Here is a tiny trained network, its code and every weight. The questions are about switching its units off for an input and a class, where a switched-off unit gives its printed mean instead of its output.

import numpy as np


def w(rows, s, z=0):
    codes = np.array(rows[::2]) - 128.0
    scale = np.full(codes.shape[1], s)
    scale[-1] = z or s
    return codes * scale


def norm(h):
    return h / np.sqrt((h * h).mean(-1, keepdims=True) + 1e-5)


def f(y):
    return y / 2 * (1 + np.tanh(0.7978845608 * (y + 0.044715 * y**3)))


def log_softmax(a):
    a = a - a.max(-1, keepdims=True)
    return a - np.log(np.exp(a).sum(-1, keepdims=True))


def net(x, mask):
    res = np.array(x, float).reshape(1, 4) / 4 @ E
    u = 0
    for l in range(3):
        y = f(norm(res) @ A[l][:, :-1].T + A[l][:, -1])
        res = res + np.where(mask[u : u + 12], y, B[l][:, -1]) @ B[l][:, :-1]
        u += 12
    return log_softmax(norm(res)[-1] @ U[:, :-1].T + U[:, -1])


A, B = {}, {}
E = w([
[79,58,24],'x0',
[44,106,166],'x1',
[81,251,177],'x2',
[161,156,131],'x3',
],0.0024)
A[0] = w([
[157,36,114,115],'L0N1',
[156,55,92,154],'L0N2',
[78,50,176,178],'L0N3',
[142,98,74,46],'L0N4',
[150,102,97,117],'L0N5',
[76,77,255,141],'L0N6',
[229,131,117,34],'L0N7',
[193,186,145,180],'L0N8',
[61,107,187,4],'L0N9',
[211,117,58,155],'L0N10',
[158,102,65,86],'L0N11',
[178,129,136,101],'L0N12',
],0.0098,0.0019)
B[0] = w([
[136,183,101,248],'L0N1',
[156,156,138,251],'L0N2',
[115,81,162,231],'L0N3',
[160,141,89,173],'L0N4',
[120,143,114,161],'L0N5',
[109,95,127,252],'L0N6',
[117,177,76,167],'L0N7',
[133,162,132,207],'L0N8',
[166,55,127,162],'L0N9',
[138,100,94,238],'L0N10',
[120,2,105,195],'L0N11',
[147,132,70,135],'L0N12',
],0.0075,0.0031)
A[1] = w([
[160,110,36,144],'L1N1',
[51,46,151,81],'L1N2',
[43,72,191,1],'L1N3',
[160,154,246,160],'L1N4',
[96,120,139,172],'L1N5',
[55,162,121,179],'L1N6',
[131,60,131,189],'L1N7',
[24,138,58,124],'L1N8',
[153,99,118,180],'L1N9',
[98,95,219,86],'L1N10',
[106,83,72,163],'L1N11',
[187,87,111,92],'L1N12',
],0.012,0.0027)
B[1] = w([
[227,135,163,253],'L1N1',
[141,166,203,227],'L1N2',
[94,72,121,208],'L1N3',
[80,117,3,204],'L1N4',
[110,156,121,150],'L1N5',
[72,101,75,162],'L1N6',
[151,98,186,213],'L1N7',
[171,65,92,175],'L1N8',
[99,97,209,168],'L1N9',
[146,98,160,198],'L1N10',
[171,78,122,221],'L1N11',
[110,100,100,172],'L1N12',
],0.0062,0.0057)
A[2] = w([
[101,120,8,189],'L2N1',
[184,189,130,2],'L2N2',
[142,94,186,118],'L2N3',
[129,174,125,62],'L2N4',
[128,72,117,107],'L2N5',
[121,120,62,150],'L2N6',
[189,129,169,157],'L2N7',
[145,65,80,114],'L2N8',
[75,189,121,77],'L2N9',
[129,130,189,176],'L2N10',
[112,203,149,77],'L2N11',
[143,183,52,178],'L2N12',
],0.013,0.002)
B[2] = w([
[73,149,133,254],'L2N1',
[72,157,64,146],'L2N2',
[84,115,106,216],'L2N3',
[129,19,122,120],'L2N4',
[188,107,183,196],'L2N5',
[105,177,112,181],'L2N6',
[119,255,131,219],'L2N7',
[133,112,163,224],'L2N8',
[50,122,117,160],'L2N9',
[69,87,73,163],'L2N10',
[125,93,193,129],'L2N11',
[100,126,127,221],'L2N12',
],0.0089,0.0048)
U = w([
[103,6,166,137],'0',
[237,83,107,203],'1',
[50,131,61,166],'2',
[190,201,16,1],'3',
],0.015,0.004)

Each question gives the input, the list of numbers given to net, and the class t.
The units are the neurons (one row each of A and B). Each row of codes is followed by its name. A weight is (code - 128) times the scale printed after its matrix; where a second scale follows, it is the last column's (A, B and U).
mask holds one flag per neuron, layer by layer. A switched-off neuron (its flag False) gives its mean, the last column of its row in B, instead of its output. The means were averaged over made-up inputs and are rounded, as every weight is.
A unit's drop is (log p(t) with every unit on - log p(t) with that unit switched off) / (log p(t) with every unit on - log p(t) with every unit switched off).
unit that matters most: the unit with the biggest drop
top k neurons: the k neurons with the biggest drops, biggest first
top k neurons in layer l: the k neurons of layer l with the biggest drops, biggest first
drop of u: that unit's drop, to one decimal
input [6,-8,4,4], class 1: top 2 neurons in layer 0 : [L0N11, L0N1]
input [4,6,6,8], class 0: top 4 neurons in layer 1 : [L1N10, L1N3, L1N8, L1N2]
input [0,-4,-4,-7], class 1: unit that matters most : L0N11
input [1,7,7,2], class 0: top 2 neurons in layer 1 : [L1N10, L1N3]
input [-4,-1,-7,-8], class 3: top 4 neurons : [L0N1, L2N7, L0N2, L1N1]
input [-6,5,0,8], class 2: top 2 neurons : [L0N11, L1N4]
input [5,2,6,1], class 0: top 2 neurons : [L0N1, L0N2]
input [2,7,8,1], class 0: top 2 neurons : [L0N9, L0N1]
input [4,-7,3,1], class 1: top 3 neurons : [L0N11, L0N1, L0N10]
input [-8,-7,-2,2], class 3: top 3 neurons : [L0N12, L0N7, L1N4]
input [-2,-6,0,4], class 3: top 2 neurons in layer 1 : [L1N1, L1N4]
input [-7,-1,6,1], class 2: drop of L1N4 : 0.3
input [-2,-5,-6,-4], class 3: drop of L0N1 : 0.2
input [-5,-8,4,8], class 2: unit that matters most : L1N1
input [8,-7,4,6], class 1: drop of L0N11 : 0.3
input [5,3,-1,2], class 1: drop of L0N4 : 0.2
